What each symbol does to the units:
state | % ~ + & !
J903 | J357 J688 J23 J158 J581
J648 | J28 J48 J687 J421 J199
J158 | J594 J360 J688 J337 J889
J889 | J355 J337 J158 J855 J357
J287 | J794 J341 J830 J302 J696
J879 | J151 J338 J165 J689 J519
J40 | J240 J742 J902 J124 J39
J34 | J648 J151 J899 J291 J667
J184 | J364 J169 J794 J752 J253
J937 | J816 J40 J28 J39 J907
J830 | J15 J953 J397 J341 J287
J243 | J953 J696 J315 J122 J378
J327 | J830 J243 J624 J378 J713
J337 | J899 J165 J360 J879 J855
J338 | J415 J687 J667 J648 J689
J378 | J341 J122 J243 J309 J397
J582 | J148 J28 J415 J937 J200
J794 | J761 J109 J15 J169 J184
J928 | J327 J575 J39 J240 J816
J560 | J337 J856 J67 J329 J688
J200 | J808 J937 J582 J907 J48
J580 | J696 J397 J713 J830 J255
J124 | J315 J713 J742 J580 J575
J39 | J624 J124 J40 J575 J928
J856 | J165 J594 J357 J355 J329
J415 | J907 J319 J199 J28 J582
J253 | J265 J752 J184 J761 J475
J688 | J855 J329 J560 J360 J158
J319 | J39 J808 J421 J902 J28
J151 | J48 J415 J955 J582 J291
J23 | J889 J560 J993 J688 J903
J761 | J67 J903 J752 J581 J364
J355 | J338 J899 J594 J34 J336
J624 | J397 J315 J240 J243 J327
J364 | J560 J581 J761 J312 J265
J336 | J689 J34 J355 J667 J165
J953 | J235 J184 J309 J253 J341
J696 | J184 J302 J287 J15 J122
J312 | J329 J889 J581 J357 J67
J742 | J255 J327 J418 J713 J124
J808 | J124 J816 J148 J418 J902
J902 | J575 J418 J808 J742 J40
J315 | J309 J287 J255 J696 J243
J907 | J418 J39 J937 J928 J148
J255 | J122 J830 J580 J287 J315
J816 | J713 J240 J928 J624 J418
J575 | J243 J580 J124 J255 J240
J594 | J667 J519 J855 J899 J355
J67 | J360 J357 J312 J856 J560
J993 | J158 J67 J265 J560 J23
J291 | J421 J582 J151 J200 J687
J341 | J109 J253 J953 J475 J302
J148 | J742 J928 J907 J816 J808
J122 | J253 J15 J696 J794 J309
J357 | J336 J855 J889 J594 J856
J265 | J688 J312 J364 J67 J993
J199 | J937 J421 J648 J319 J415
J109 | J903 J265 J235 J993 J169
J519 | J291 J689 J879 J955 J899
J235 | J23 J364 J475 J265 J109
J689 | J582 J648 J338 J199 J955
J687 | J319 J200 J291 J48 J648
J240 | J378 J255 J575 J315 J624
J360 | J519 J336 J329 J165 J337
J667 | J199 J291 J34 J687 J338
J475 | J993 J761 J253 J364 J235
J421 | J40 J148 J48 J808 J319
J15 | J752 J235 J302 J109 J794
J581 | J856 J158 J903 J889 J312
J713 | J287 J378 J327 J397 J580
J309 | J475 J794 J122 J184 J953
J899 | J687 J955 J519 J151 J34
J955 | J200 J199 J689 J415 J151
J418 | J580 J624 J816 J327 J742
J302 | J169 J475 J341 J235 J15
J397 | J302 J309 J378 J953 J830
J169 | J581 J993 J109 J23 J752
J752 | J312 J23 J169 J903 J761
J28 | J928 J902 J319 J40 J937
J48 | J902 J907 J200 J148 J421
J329 | J879 J355 J856 J336 J360
J165 | J955 J667 J336 J338 J879
J855 | J34 J879 J337 J519 J594

In the rows, 510 means zero.

The rows follow the links: the fewer symbols apart two units are, the more alike their rows tend to be.

Each row is also shifted at random along 7 hidden directions that mean nothing.

Some units, each with a row of numbers:
J855: 592 522 253 561 521 431 405 461 510 645 404 573 547 623 447 537 513 494 521 623 637 488 457 432 479 510 644 490 484 546 497 436 468 485 574 567 525 562 607 614 497 592 412 608 598 419 578 448 660 550 627 508 697 419 579 503 482 356 386 446 524 441 543 453 432 403
J581: 495 419 624 485 506 633 714 495 444 536 529 447 626 548 445 552 633 544 572 392 442 593 444 641 422 617 587 434 571 376 546 496 411 439 571 504 509 638 500 470 651 420 490 603 494 543 515 447 607 511 551 638 328 485 575 459 347 689 507 667 498 324 648 518 518 448
J23: 480 437 809 526 526 668 580 529 467 536 501 657 601 525 585 566 641 547 569 388 451 567 441 636 495 596 597 456 631 363 509 526 404 451 576 517 513 617 525 447 523 401 489 598 514 521 472 462 653 503 547 632 360 493 561 437 353 473 492 595 495 352 631 514 469 453
J889: 367 538 358 402 491 631 596 486 498 446 585 431 584 522 493 399 605 573 475 381 429 609 484 491 494 608 583 485 541 583 612 513 384 522 622 524 527 581 517 538 383 512 482 611 569 436 546 415 548 599 573 541 356 522 557 341 567 599 610 553 477 536 625 555 491 441
J624: 362 557 638 688 481 505 397 557 517 608 587 698 495 366 539 580 408 469 497 494 461 454 599 419 577 455 389 596 514 516 433 558 564 465 449 448 422 429 543 481 474 465 551 427 482 487 538 564 593 433 369 520 610 591 407 595 431 432 489 486 472 417 468 472 478 556
J28: 146 375 547 427 364 633 589 479 583 249 493 371 465 465 512 591 534 516 720 372 463 569 644 717 670 640 431 443 610 284 582 432 537 485 484 516 638 513 386 536 653 388 524 428 383 611 386 519 580 591 415 483 258 786 542 485 444 455 568 515 342 626 529 626 581 623
J928: 434 475 120 467 462 592 515 506 562 327 442 420 429 464 424 587 498 441 657 500 511 506 583 483 608 549 421 483 556 386 508 507 573 417 427 540 557 460 438 665 566 458 552 408 402 539 392 592 682 606 409 476 351 625 487 547 500 329 536 478 492 633 442 541 569 637
J397: 465 512 262 473 521 646 647 572 482 375 605 341 523 390 404 508 544 484 557 381 388 552 533 508 506 514 397 515 520 445 513 607 501 426 449 473 467 484 427 563 534 412 613 449 420 540 422 557 582 581 373 552 279 545 462 483 473 604 592 611 546 542 527 507 574 604
J151: 258 461 770 577 406 397 398 466 562 566 495 563 510 534 574 553 434 537 553 535 575 493 598 624 591 529 535 516 498 485 535 385 536 579 548 506 575 522 540 454 573 537 431 519 543 523 573 456 461 476 533 453 691 648 554 532 473 457 430 425 357 500 525 537 467 472
J582: 643 649 671 431 498 371 462 399 564 591 486 488 388 599 560 398 421 572 343 686 554 419 537 424 461 517 476 505 444 796 533 449 644 650 498 489 486 411 526 390 372 686 464 478 575 429 675 564 359 456 612 423 589 489 425 640 732 789 631 464 510 500 324 582 522 488
J48: 575 535 347 437 480 429 444 443 584 431 401 368 390 587 471 520 472 525 557 634 614 457 548 573 548 515 486 471 469 556 518 442 613 550 468 532 569 446 479 548 501 590 479 457 501 468 497 575 556 611 555 420 528 547 495 589 608 508 512 435 497 604 374 550 536 558
J327: 419 569 584 478 518 533 488 575 536 365 620 380 448 378 554 455 485 554 495 422 426 509 576 619 570 447 372 558 472 560 512 598 552 560 452 447 486 417 424 454 396 468 596 413 479 502 439 573 435 592 397 464 426 589 430 489 591 598 602 505 497 643 450 534 546 613
J169: 623 520 521 548 573 583 593 547 438 597 545 542 594 498 465 517 582 514 483 458 457 536 432 496 417 507 551 507 523 492 486 574 435 443 534 496 439 570 541 496 513 463 526 572 533 489 521 486 588 495 519 608 460 400 513 477 414 593 493 609 578 361 592 458 483 459
J319: 291 607 495 475 463 550 215 503 645 323 464 545 365 453 661 500 510 601 602 485 559 469 601 687 726 506 464 529 546 566 516 506 562 573 511 512 576 401 481 544 190 522 481 448 557 335 411 558 748 759 497 411 500 678 466 451 621 219 538 316 397 707 391 562 445 578
J165: 315 368 931 598 443 359 440 505 520 575 485 525 577 573 591 583 482 550 591 504 610 526 530 778 549 491 611 496 485 373 530 378 469 593 580 518 616 598 539 422 702 494 421 569 559 593 522 397 374 468 570 485 749 587 641 480 389 443 329 458 372 495 622 498 465 431
J124: 624 466 481 366 548 586 492 545 577 191 396 289 365 507 552 565 589 552 687 485 548 492 510 834 615 486 429 450 543 360 491 550 595 504 413 525 603 443 357 536 487 434 576 390 415 537 256 633 616 732 470 462 279 568 499 519 551 392 540 473 532 736 372 558 586 676
J830: 479 584 528 557 585 549 347 641 528 388 586 470 472 359 594 500 531 566 545 403 474 497 517 700 600 373 431 587 478 513 450 644 492 517 472 463 476 439 470 507 293 439 591 453 531 418 363 561 619 693 407 498 519 513 456 423 522 349 492 453 534 647 483 451 464 588
J899: 555 529 120 432 493 493 413 427 560 486 369 538 464 630 482 490 528 489 538 623 628 506 487 386 546 563 619 466 528 563 545 424 502 512 561 595 583 523 552 664 432 609 427 559 560 429 527 483 630 592 626 449 555 487 568 480 606 297 490 402 506 605 478 524 481 462
J415: 281 457 779 502 395 532 477 434 575 483 465 650 461 533 603 559 479 511 567 512 516 505 604 536 615 624 492 474 600 445 543 410 567 537 514 522 574 499 494 460 557 498 460 475 476 554 533 512 517 437 507 483 461 685 514 558 492 449 546 464 373 499 478 604 516 528
J240: 310 621 567 657 482 409 388 576 527 561 679 397 498 334 479 495 381 550 471 462 461 463 620 598 548 381 359 620 383 629 466 574 569 550 458 400 415 401 511 444 415 503 567 429 531 425 562 546 522 574 372 476 679 597 406 557 503 653 485 490 452 489 470 464 477 555
J575: 620 345 428 571 500 469 574 539 505 463 400 559 472 513 445 680 449 349 641 595 573 472 531 445 538 472 442 493 545 252 434 489 600 407 377 551 561 495 456 599 853 436 568 392 350 731 386 591 431 372 396 500 521 529 532 651 389 304 408 513 552 554 468 480 603 626
J667: 358 501 706 456 438 566 420 422 577 488 425 680 473 587 636 516 549 561 545 518 543 514 539 543 603 634 580 462 614 507 556 414 503 552 579 548 583 532 529 487 415 531 418 545 547 457 535 480 607 522 599 490 454 617 538 480 536 377 546 433 401 508 493 598 469 469
J341: 439 593 444 617 587 522 350 654 492 470 624 424 543 352 526 504 528 578 542 383 478 512 499 712 560 348 464 603 430 523 448 647 440 499 507 446 443 478 514 524 304 439 572 508 570 376 411 511 684 722 415 529 606 479 478 396 459 393 424 476 532 563 554 404 428 530
J357: 529 589 270 519 517 323 572 490 446 679 647 294 622 549 370 350 439 534 324 554 515 542 481 368 351 438 581 562 324 762 575 485 438 608 595 483 452 559 586 500 511 649 480 617 627 461 714 390 258 472 589 479 755 388 552 451 620 837 488 549 540 483 607 460 494 377
J687: 544 512 302 448 436 557 527 374 555 564 361 720 444 623 488 535 480 423 495 659 553 475 539 185 527 670 542 444 615 543 531 400 579 456 508 586 537 496 551 604 535 594 437 510 473 511 606 541 601 383 582 488 434 548 492 620 569 407 595 472 495 451 424 587 535 497
J253: 664 416 492 610 622 439 448 646 452 517 493 531 573 483 524 578 528 457 565 494 578 517 429 607 502 346 558 561 464 350 429 579 439 479 485 530 524 559 521 562 621 443 552 519 507 599 363 485 437 514 477 524 686 381 596 445 404 249 322 486 600 596 596 380 485 520
J148: 340 472 634 489 428 535 487 487 569 398 485 522 435 476 563 557 468 500 588 495 500 493 601 573 619 556 430 495 562 430 522 467 587 519 462 505 563 454 450 496 553 472 519 422 439 563 460 558 514 506 446 462 427 671 482 559 512 447 555 469 421 580 445 583 546 597
J309: 761 510 149 539 618 551 506 596 473 469 457 494 509 475 424 567 547 433 556 534 533 491 436 442 483 419 493 531 500 426 427 616 499 397 439 534 470 498 502 643 523 464 582 483 466 513 385 575 641 576 455 542 486 379 500 515 464 318 443 521 656 546 493 416 520 566
J122: 643 544 488 638 615 520 332 634 502 513 481 574 493 427 540 600 536 515 590 493 553 459 464 665 552 360 487 563 485 427 382 624 505 442 457 488 456 471 525 549 405 438 558 477 526 430 371 575 740 647 448 543 607 429 476 503 404 248 377 464 586 506 488 388 439 552

Start, symbols taken left to right, then the unit you end at.
Answer with the unit's name.
518 587 351 610 526 592 499 552 491 568 561 580 508 389 436 558 483 466 509 486 434 479 538 386 510 489 409 558 521 519 434 603 542 399 444 464 392 448 520 547 453 459 577 456 466 454 511 586 713 511 392 568 453 510 402 577 436 504 533 557 555 389 469 462 498 556
+ ! % % => J235
830 519 578 484 641 523 564 586 463 482 494 459 492 505 519 512 567 514 487 524 501 489 413 584 429 419 489 509 485 487 448 615 520 489 448 500 466 493 470 469 505 482 583 483 488 537 414 572 465 530 499 547 449 360 487 529 511 557 507 568 652 520 466 459 539 550
& ~ % ! => J67
652 530 441 600 599 469 543 603 439 576 583 365 577 450 409 530 517 520 502 475 488 504 454 606 415 388 489 552 411 502 447 603 475 467 485 462 425 522 520 497 546 467 566 520 523 486 492 522 544 566 459 567 585 391 497 511 418 637 422 589 598 419 554 404 494 504
~ + + & => J761
176 539 370 648 418 406 385 493 506 677 605 548 623 479 464 486 425 521 482 480 533 540 575 436 535 501 580 577 438 595 552 431 419 547 620 493 500 559 623 558 481 558 426 613 625 415 667 371 549 507 525 487 793 578 564 423 461 456 401 441 385 447 650 459 408 385
% & ~ ! + => J48
564 434 436 464 506 411 637 482 466 553 504 316 592 618 414 480 527 516 503 534 563 560 456 565 402 514 620 469 439 500 570 435 448 543 575 536 561 610 524 514 685 551 462 600 542 569 565 413 348 491 605 510 591 435 622 468 495 679 440 565 519 496 611 498 533 428
% + % => J955
757 515 458 582 614 561 520 574 447 609 486 737 537 484 517 545 530 422 454 551 492 484 426 298 453 462 510 544 549 471 422 609 493 414 466 528 432 514 550 554 516 479 562 510 485 544 472 552 531 391 477 579 514 358 482 543 458 359 488 545 650 438 509 434 503 511
! ~ % ! ! ~ => J158
638 580 611 530 588 633 508 570 497 457 519 404 480 439 498 563 605 604 583 423 456 485 468 780 496 475 443 496 516 474 436 627 523 442 463 441 428 475 464 449 373 414 570 483 499 390 415 603 821 709 464 601 333 467 428 533 417 618 522 590 567 387 454 477 483 567
+ ~ ~ ~ => J752
473 434 625 568 546 441 460 645 505 390 575 481 496 394 580 535 453 455 550 455 507 507 543 597 589 358 418 589 467 384 466 588 522 539 425 494 546 471 442 511 609 428 605 412 440 659 350 535 271 474 368 450 603 542 521 477 499 329 438 462 526 728 526 464 554 617
! & ~ + => J302
572 414 682 354 569 517 565 553 487 351 499 465 546 582 642 411 618 546 492 437 521 598 421 628 515 494 620 484 535 454 583 520 398 615 579 565 630 600 462 484 513 503 506 573 537 618 389 421 209 515 597 482 463 446 644 320 610 409 522 490 538 751 611 541 540 487
% % & % & => J148
582 326 332 491 568 527 572 597 456 415 451 533 604 546 509 549 583 410 599 465 557 592 419 495 517 465 622 501 541 270 517 522 383 462 533 599 615 629 490 647 719 437 531 562 469 690 342 425 357 468 511 517 540 426 674 366 438 170 379 496 575 691 671 446 539 506
& & ~ & & % => J421
375 532 639 596 453 453 476 520 530 538 577 522 475 416 513 530 395 484 490 519 475 467 614 486 551 473 388 563 474 539 486 512 596 531 446 456 473 429 491 454 554 501 544 418 465 543 548 560 433 435 403 473 580 614 433 605 505 588 526 497 457 495 450 519 530 571
+ & ~ + => J580
595 529 512 490 559 403 422 518 503 541 484 436 541 599 541 450 541 580 477 544 600 521 438 633 477 449 631 508 434 588 527 483 444 594 588 535 548 560 557 501 434 583 449 603 624 439 525 434 462 603 633 480 682 412 588 420 569 483 419 451 525 565 555 468 451 419
! ~ + ~ & % => J200
449 495 506 556 501 432 605 510 446 624 604 289 645 533 391 483 526 574 492 455 505 563 476 653 396 491 585 505 406 540 546 478 417 535 594 471 485 605 553 460 606 515 472 616 580 475 611 401 482 550 558 556 626 458 578 451 426 787 424 602 485 375 650 461 476 401
& & + % ~ => J648
393 439 231 435 400 425 634 417 537 465 487 327 501 575 372 502 431 447 536 578 547 532 584 403 498 580 498 464 473 502 589 387 561 527 503 544 580 521 479 586 728 570 480 485 451 612 580 483 353 447 511 437 512 602 557 564 563 632 536 518 447 581 511 572 596 525
~ % + ! ~ => J418
502 521 271 393 541 545 389 509 544 388 443 559 500 579 599 415 590 536 506 498 566 561 452 471 577 525 635 502 545 563 576 498 408 571 605 597 606 552 525 628 316 566 456 590 595 444 442 432 510 626 619 447 516 470 601 323 654 209 522 383 520 747 554 523 468 461
! + ! % => J899
387 525 403 467 417 480 520 400 550 546 474 527 492 579 479 482 469 501 479 578 534 510 565 376 517 611 538 479 523 590 575 403 537 534 549 534 541 513 534 536 521 588 439 534 528 488 630 476 511 464 570 469 522 581 518 544 573 567 558 480 434 485 488 572 515 472
! ~ % % ~ ~ => J315
456 504 467 463 446 318 494 444 549 514 497 361 477 581 481 451 412 515 463 616 596 491 565 499 503 485 527 512 414 617 568 405 567 625 520 521 575 497 508 496 591 629 462 498 539 545 596 475 267 473 566 399 688 551 548 543 635 628 492 443 455 624 472 546 539 487
& ! + ~ ! => J907
831 481 217 513 553 580 442 472 558 485 244 747 368 583 480 681 512 372 626 707 625 405 482 307 559 543 480 457 624 364 396 505 644 350 380 596 522 437 510 676 572 509 523 410 398 536 394 670 783 474 501 512 415 456 459 701 467 136 480 448 623 491 324 492 542 616
& % % & => J109
